Below are the code and all the weights of a small trained network. Each question names an input and a class and asks about switching units off, where a switched-off unit gives its printed mean instead of its output.

import numpy as np


def w(rows, s, z=0):
    codes = np.array(rows[::2]) - 128.0
    scale = np.full(codes.shape[1], s)
    scale[-1] = z or s
    return codes * scale


def norm(h):
    return h / np.sqrt((h * h).mean(-1, keepdims=True) + 1e-5)


def f(y):
    return y / 2 * (1 + np.tanh(0.7978845608 * (y + 0.044715 * y**3)))


def log_softmax(a):
    a = a - a.max(-1, keepdims=True)
    return a - np.log(np.exp(a).sum(-1, keepdims=True))


def net(x, mask):
    res = np.array(x, float).reshape(1, 6) / 4 @ E
    u = 0
    for l in range(3):
        y = f(norm(res) @ A[l][:, :-1].T + A[l][:, -1])
        res = res + np.where(mask[u : u + 10], y, B[l][:, -1]) @ B[l][:, :-1]
        u += 10
    return log_softmax(norm(res)[-1] @ U[:, :-1].T + U[:, -1])


A, B = {}, {}
E = w([
[228,55,122],'x0',
[127,130,128],'x1',
[148,147,15],'x2',
[225,254,158],'x3',
[126,125,126],'x4',
[130,131,126],'x5',
],0.0088)
A[0] = w([
[151,140,143,196],'L0N0',
[90,70,183,71],'L0N1',
[229,56,131,49],'L0N2',
[109,106,36,81],'L0N3',
[167,168,254,127],'L0N4',
[107,76,197,21],'L0N5',
[79,67,90,85],'L0N6',
[146,136,60,58],'L0N7',
[53,208,118,55],'L0N8',
[193,218,31,254],'L0N9',
],0.014,0.0033)
B[0] = w([
[141,139,136,155],'L0N0',
[175,89,104,188],'L0N1',
[2,206,179,198],'L0N2',
[167,69,152,179],'L0N3',
[212,118,160,235],'L0N4',
[175,84,124,170],'L0N5',
[170,125,89,198],'L0N6',
[156,91,158,147],'L0N7',
[83,154,190,184],'L0N8',
[193,123,185,254],'L0N9',
],0.028,0.007)
A[1] = w([
[117,143,109,4],'L1N0',
[100,110,125,83],'L1N1',
[122,145,146,48],'L1N2',
[126,143,130,84],'L1N3',
[138,168,30,137],'L1N4',
[170,133,86,104],'L1N5',
[4,111,201,111],'L1N6',
[162,87,102,159],'L1N7',
[207,203,46,87],'L1N8',
[50,129,96,89],'L1N9',
],0.017,0.0031)
B[1] = w([
[153,84,95,96],'L1N0',
[162,138,130,122],'L1N1',
[117,113,80,126],'L1N2',
[128,123,108,114],'L1N3',
[141,65,162,120],'L1N4',
[85,122,159,152],'L1N5',
[5,179,174,254],'L1N6',
[120,118,186,243],'L1N7',
[79,180,170,141],'L1N8',
[106,120,168,154],'L1N9',
],0.026,0.0048)
A[2] = w([
[72,166,138,133],'L2N0',
[129,113,172,254],'L2N1',
[146,137,103,55],'L2N2',
[70,51,115,183],'L2N3',
[114,150,106,116],'L2N4',
[166,51,151,136],'L2N5',
[102,251,72,162],'L2N6',
[82,13,53,122],'L2N7',
[164,142,74,221],'L2N8',
[133,106,236,189],'L2N9',
],0.021,0.0025)
B[2] = w([
[65,134,146,151],'L2N0',
[102,115,107,186],'L2N1',
[134,139,156,121],'L2N2',
[134,226,203,157],'L2N3',
[126,106,132,124],'L2N4',
[98,42,126,195],'L2N5',
[63,78,82,139],'L2N6',
[252,242,227,155],'L2N7',
[119,153,180,124],'L2N8',
[59,103,77,250],'L2N9',
],0.028,0.02)
U = w([
[37,231,155,124],'0',
[251,225,208,154],'1',
[112,117,174,191],'2',
[112,122,171,188],'3',
[142,46,127,101],'4',
[117,138,160,187],'5',
[161,158,68,21],'6',
[200,200,25,2],'7',
],0.015,0.0098)

Each question gives the input, the list of numbers given to net, and the class t.
The units are the neurons (one row each of A and B). Each row of codes is followed by its name. A weight is (code - 128) times the scale printed after its matrix; where a second scale follows, it is the last column's (A, B and U).
mask holds one flag per neuron, layer by layer. A switched-off neuron (its flag False) gives its mean, the last column of its row in B, instead of its output. The means were averaged over made-up inputs and are rounded, as every weight is.
A unit's drop is (log p(t) with every unit on - log p(t) with that unit switched off) / (log p(t) with every unit on - log p(t) with every unit switched off).
The circuit of an input: a set's keep is (log p(t) with only the set's units on - log p(t) with every unit switched off) / (log p(t) with every unit on - log p(t) with every unit switched off). Starting from the 12 units with the biggest drops (on a tie, the unit counted first), units are removed one at a time, each time the one whose removal leaves the highest keep (on an exact tie, the one counted first), for as long as the keep stays at least 0.8.
units of the circuit, in order: the units of the circuit, biggest drop first
k most important neurons: the k neurons with the biggest drops, biggest first
k most important neurons of layer l: the k neurons of layer l with the biggest drops, biggest first
input [2,3,-6,7,3,-6], class 1: units of the circuit, in order -> [L0N4]
input [-4,-7,7,3,5,-1], class 4: 3 most important neurons -> [L0N9, L0N2, L1N6]
input [-1,8,-8,7,-1,6], class 4: 3 most important neurons -> [L2N7, L2N3, L0N2]
input [-3,0,2,-6,2,6], class 1: 3 most important neurons -> [L0N9, L2N7, L0N4]
input [-5,-5,-6,4,-1,-1], class 4: 4 most important neurons -> [L0N2, L0N4, L1N6, L2N3]
input [-2,4,-7,-5,-2,2], class 4: 3 most important neurons -> [L1N7, L2N5, L1N6]
input [-5,0,-7,6,3,4], class 4: 4 most important neurons -> [L2N7, L0N2, L2N3, L1N6]
input [-1,-3,6,-5,-4,-2], class 4: units of the circuit, in order -> [L1N6, L0N2]
input [5,4,-3,-8,2,-8], class 1: 2 most important neurons -> [L2N7, L0N9]
input [8,-4,7,-6,-3,0], class 0: 3 most important neurons of layer 0 -> [L0N2, L0N4, L0N1]
input [-5,-1,-8,8,-2,4], class 1: 3 most important neurons of layer 0 -> [L0N4, L0N2, L0N3]
input [7,3,-2,-6,3,-6], class 0: units of the circuit, in order -> [L0N2, L2N5]
input [5,5,6,-7,-7,6], class 1: 2 most important neurons -> [L2N7, L0N9]
input [1,-5,2,5,5,1], class 1: units of the circuit, in order -> [L0N9]
input [8,0,-1,-7,-8,4], class 0: units of the circuit, in order -> [L0N2, L2N5]
input [-5,-4,-7,3,-5,-5], class 4: 2 most important neurons -> [L0N4, L0N2]
input [4,-3,-7,6,3,4], class 4: units of the circuit, in order -> [L2N3, L1N6]
input [3,-7,8,-5,7,-5], class 4: units of the circuit, in order -> [L0N3, L1N6]
input [5,8,3,-8,-1,7], class 1: 3 most important neurons -> [L2N7, L0N9, L0N4]
input [-5,-6,-6,2,1,0], class 4: 3 most important neurons -> [L0N4, L0N2, L1N6]
input [7,2,-2,4,-5,-4], class 0: units of the circuit, in order -> [L0N2]
input [7,1,7,-6,-3,-7], class 0: units of the circuit, in order -> [L0N4, L2N3]
input [3,-5,2,7,6,-3], class 1: 4 most important neurons -> [L0N9, L1N6, L2N5, L0N3]
